Below is a small trained network, with its code and all its weights. Each question gives an input and a target symbol and asks what happens when units are switched off, that is, made to give their printed mean instead of their output.

import numpy as np


def w(rows, s, z=0):
    codes = np.array(rows[::2]) - 128.0
    scale = np.full(codes.shape[1], s)
    scale[-1] = z or s
    return codes * scale


def f(y):
    return y / 2 * (1 + np.tanh(0.7978845608 * (y + 0.044715 * y**3)))


def softmax(a):
    e = np.exp(a - a.max(-1, keepdims=True))
    return e / e.sum(-1, keepdims=True)


def log_softmax(a):
    a = a - a.max(-1, keepdims=True)
    return a - np.log(np.exp(a).sum(-1, keepdims=True))


def net(x, mask):
    ids = ['Λδζτφψ'.index(c) for c in x.split()]
    T = len(ids)
    res = E[ids] + P[:T]
    u = 0
    for l in range(2):
        r = res
        for j in range(3):
            rows = slice(2 * j, 2 * j + 2)
            q, k, v = (r @ M[l][rows].T for M in (Q, K, V))
            z = softmax(np.where(np.tri(T) > 0, q @ k.T / 2**0.5, -1e9)) @ v
            o = O[l][rows]
            res = res + np.where(mask[u + j], z, o[:, -1]) @ o[:, :-1]
        u += 3
        y = f(res @ A[l][:, :-1].T + A[l][:, -1])
        res = res + np.where(mask[u : u + 12], y, B[l][:, -1]) @ B[l][:, :-1]
        u += 12
    return log_softmax(res[-1] @ U[:, :-1].T + U[:, -1])


Q, K, V, O, A, B = {}, {}, {}, {}, {}, {}
E = w([
[179,122,52,64,164,62],'Λ',
[220,151,212,106,98,74],'δ',
[138,160,23,196,176,72],'ζ',
[115,231,122,80,209,149],'τ',
[34,184,199,110,123,65],'φ',
[185,37,130,235,253,71],'ψ',
],0.0083)
P = w([
[126,189,2,165,5,123],'0',
[80,159,80,109,63,101],'1',
[106,177,93,112,120,126],'2',
[113,176,128,103,152,140],'3',
[115,168,148,85,179,128],'4',
[119,158,155,73,197,129],'5',
],0.0049)
Q[0] = w([
[144,149,78,124,121,70],'L0H0',
[140,97,125,112,97,142],'L0H0',
[96,79,91,128,116,204],'L0H1',
[201,159,150,109,105,138],'L0H1',
[153,148,106,155,112,49],'L0H2',
[146,100,82,163,36,251],'L0H2',
],0.022)
K[0] = w([
[153,142,167,104,157,134],'L0H0',
[113,164,106,111,141,138],'L0H0',
[25,97,87,104,109,123],'L0H1',
[117,145,135,95,83,80],'L0H1',
[92,142,152,133,205,190],'L0H2',
[64,243,85,77,4,63],'L0H2',
],0.017)
V[0] = w([
[188,3,254,180,213,153],'L0H0',
[102,108,106,89,41,65],'L0H0',
[152,121,217,164,226,153],'L0H1',
[157,129,225,89,118,163],'L0H1',
[116,246,103,49,140,102],'L0H2',
[134,205,144,138,85,113],'L0H2',
],0.0095)
O[0] = w([
[8,55,176,3,169,176,2],'L0H0',
[194,119,83,156,58,177,179],'L0H0',
[196,80,114,148,201,226,100],'L0H1',
[132,89,94,225,91,197,150],'L0H1',
[158,161,208,148,246,60,182],'L0H2',
[102,120,199,159,188,117,159],'L0H2',
],0.0057,0.0046)
A[0] = w([
[139,106,70,166,145,254,47],'L0N0',
[128,63,198,13,136,174,29],'L0N1',
[22,29,135,125,129,157,29],'L0N2',
[139,35,217,117,123,226,60],'L0N3',
[67,58,130,174,143,139,95],'L0N4',
[108,43,67,245,128,132,61],'L0N5',
[73,127,43,189,74,211,141],'L0N6',
[85,135,102,148,167,211,42],'L0N7',
[91,130,126,132,123,105,62],'L0N8',
[50,132,144,71,47,117,91],'L0N9',
[69,144,152,215,108,172,16],'L0N10',
[24,145,176,103,139,138,7],'L0N11',
],0.0085,0.0019)
B[0] = w([
[127,152,155,133,131,60,125],'L0N0',
[85,160,185,162,171,171,95],'L0N1',
[196,117,177,149,156,110,125],'L0N2',
[124,126,142,127,131,230,103],'L0N3',
[166,68,148,117,107,149,37],'L0N4',
[72,88,140,144,60,60,115],'L0N5',
[174,148,32,126,93,82,126],'L0N6',
[95,138,131,129,191,97,54],'L0N7',
[110,118,130,128,154,148,39],'L0N8',
[121,149,103,249,66,152,78],'L0N9',
[104,124,156,42,145,105,2],'L0N10',
[85,161,194,93,150,77,23],'L0N11',
],0.013,0.00083)
Q[1] = w([
[56,155,145,119,103,235],'L1H0',
[137,249,92,101,187,154],'L1H0',
[219,166,124,150,113,126],'L1H1',
[208,1,86,114,58,143],'L1H1',
[71,227,136,140,177,212],'L1H2',
[59,118,3,116,160,125],'L1H2',
],0.023)
K[1] = w([
[215,249,172,176,112,98],'L1H0',
[195,107,187,183,246,65],'L1H0',
[77,90,55,97,126,222],'L1H1',
[162,229,207,49,101,252],'L1H1',
[155,75,220,146,247,46],'L1H2',
[207,215,125,189,119,53],'L1H2',
],0.02)
V[1] = w([
[131,213,167,69,116,195],'L1H0',
[42,120,55,145,218,153],'L1H0',
[101,80,92,220,166,116],'L1H1',
[77,190,170,193,84,183],'L1H1',
[6,145,131,106,93,42],'L1H2',
[129,213,87,71,144,223],'L1H2',
],0.014)
O[1] = w([
[182,206,151,121,218,106,84],'L1H0',
[74,155,87,204,119,28,10],'L1H0',
[98,108,135,142,12,120,118],'L1H1',
[135,83,211,87,132,81,132],'L1H1',
[107,217,107,234,171,223,76],'L1H2',
[176,173,81,134,127,3,99],'L1H2',
],0.0067,0.011)
A[1] = w([
[98,212,64,171,95,88,146],'L1N0',
[172,161,200,51,173,107,25],'L1N1',
[139,114,142,249,34,46,124],'L1N2',
[140,150,120,167,113,185,76],'L1N3',
[198,133,45,182,46,169,253],'L1N4',
[242,97,141,107,204,158,225],'L1N5',
[115,163,200,200,156,163,87],'L1N6',
[60,125,145,111,117,175,73],'L1N7',
[189,74,211,155,156,177,45],'L1N8',
[217,192,84,190,52,122,128],'L1N9',
[154,112,65,97,102,73,176],'L1N10',
[184,148,137,189,173,86,77],'L1N11',
],0.012,0.0054)
B[1] = w([
[193,112,163,145,175,149,158],'L1N0',
[121,53,104,55,183,110,209],'L1N1',
[105,141,133,2,113,161,164],'L1N2',
[91,148,155,97,103,137,142],'L1N3',
[142,88,182,109,106,38,200],'L1N4',
[157,212,158,215,125,124,253],'L1N5',
[128,174,157,117,61,207,143],'L1N6',
[129,148,49,146,165,99,141],'L1N7',
[117,63,104,101,159,182,192],'L1N8',
[67,125,63,149,93,133,180],'L1N9',
[112,160,128,189,111,147,169],'L1N10',
[71,175,68,70,168,152,159],'L1N11',
],0.018,0.021)
U = w([
[117,116,186,200,111,96,200],'Λ',
[190,72,255,116,193,152,177],'δ',
[83,54,169,59,117,113,215],'ζ',
[85,115,84,90,194,141,63],'τ',
[75,117,177,140,118,236,13],'φ',
[79,19,95,142,144,194,2],'ψ',
],0.0042,0.004)

Each question gives the input, a string of symbols that net reads in full, and the target symbol t.
The units are the heads (2 rows each of Q, K, V and O) and the neurons (one row each of A and B). Each row of codes is followed by its name. A weight is (code - 128) times the scale printed after its matrix; where a second scale follows, it is the last column's (O, A, B and U).
mask holds one flag per unit, layer by layer, with each layer's heads first. A switched-off unit (its flag False) gives its mean, the last column of its rows in O or B, instead of its output. The means were averaged over made-up inputs and are rounded, as every weight is.
A unit's drop is (log p(t) with every unit on - log p(t) with that unit switched off) / (log p(t) with every unit on - log p(t) with every unit switched off).
The circuit of an input: a set's keep is (log p(t) with only the set's units on - log p(t) with every unit switched off) / (log p(t) with every unit on - log p(t) with every unit switched off). Starting from the 12 units with the biggest drops (on a tie, the unit counted first), units are removed one at a time, each time the one whose removal leaves the highest keep (on an exact tie, the one counted first), for as long as the keep stays at least 0.8.
units of the circuit, in order: the units of the circuit, biggest drop first
k most important neurons: the k neurons with the biggest drops, biggest first
k most important neurons of layer l: the k neurons of layer l with the biggest drops, biggest first
which heads matter: for each layer, one digit per head in row order, 1 if its drop is at least 0.15 and else 0, layers parted by /
input ζ ζ δ τ δ, target τ: 2 most important neurons => L1N11, L1N1
input ψ τ φ ψ, target τ: which heads matter => 111 / 101
input ζ ψ Λ φ, target ζ: units of the circuit, in order => L1H1, L1N2, L1H0
input τ ψ τ δ ψ, target τ: most important neuron of layer 0 => L0N5
input φ φ δ δ ζ, target ζ: 4 most important neurons => L1N2, L1N5, L1N4, L0N5
input Λ δ δ τ δ φ, target φ: units of the circuit, in order => L1H2, L1N6, L0N11
input δ τ δ δ φ Λ, target Λ: units of the circuit, in order => L1N1, L1N8, L1H0
input ψ ζ φ τ ζ τ, target Λ: 2 most important neurons => L1N1, L1N8
input ψ φ ψ, target φ: which heads matter => 111 / 001
input τ δ δ τ Λ δ, target τ: which heads matter => 001 / 101
input δ ψ τ, target ζ: 2 most important neurons of layer 1 => L1N5, L1N4
input ζ φ τ δ φ δ, target φ: units of the circuit, in order => L1H2, L1N6, L0H2
input φ δ τ, target τ: units of the circuit, in order => L0H2, L1N11, L1H0, L1H2
input ζ τ δ ψ φ ψ, target φ: 2 most important neurons => L0N5, L0N11
input ψ τ ψ φ, target φ: most important neuron of layer 0 => L0N9
input δ ψ ψ, target ψ: which heads matter => 101 / 101
input δ δ δ ψ δ, target φ: 3 most important neurons of layer 0 => L0N1, L0N5, L0N0
input δ τ Λ ψ φ, target ζ: 2 most important neurons of layer 0 => L0N9, L0N5
input δ τ ζ τ, target ζ: which heads matter => 101 / 110
input ψ Λ τ ψ, target Λ: most important neuron of layer 1 => L1N1
input τ ψ δ τ Λ, target ζ: which heads matter => 001 / 100
input τ ψ δ, target ζ: which heads matter => 001 / 100
input τ ζ φ τ ψ δ, target ζ: which heads matter => 011 / 100
input δ ψ δ δ Λ, target ζ: 2 most important neurons => L1N5, L0N9
input δ ψ δ, target Λ: 2 most important neurons => L0N6, L1N1
input Λ ζ ψ, target ζ: 2 most important neurons of layer 1 => L1N5, L1N2
input δ δ ψ ψ ζ δ, target ψ: 4 most important neurons => L1N8, L0N5, L1N7, L1N4
input δ ψ δ ψ τ δ, target ψ: 2 most important neurons of layer 1 => L1N8, L1N7
input δ τ δ δ τ, target δ: 2 most important neurons of layer 1 => L1N5, L1N9
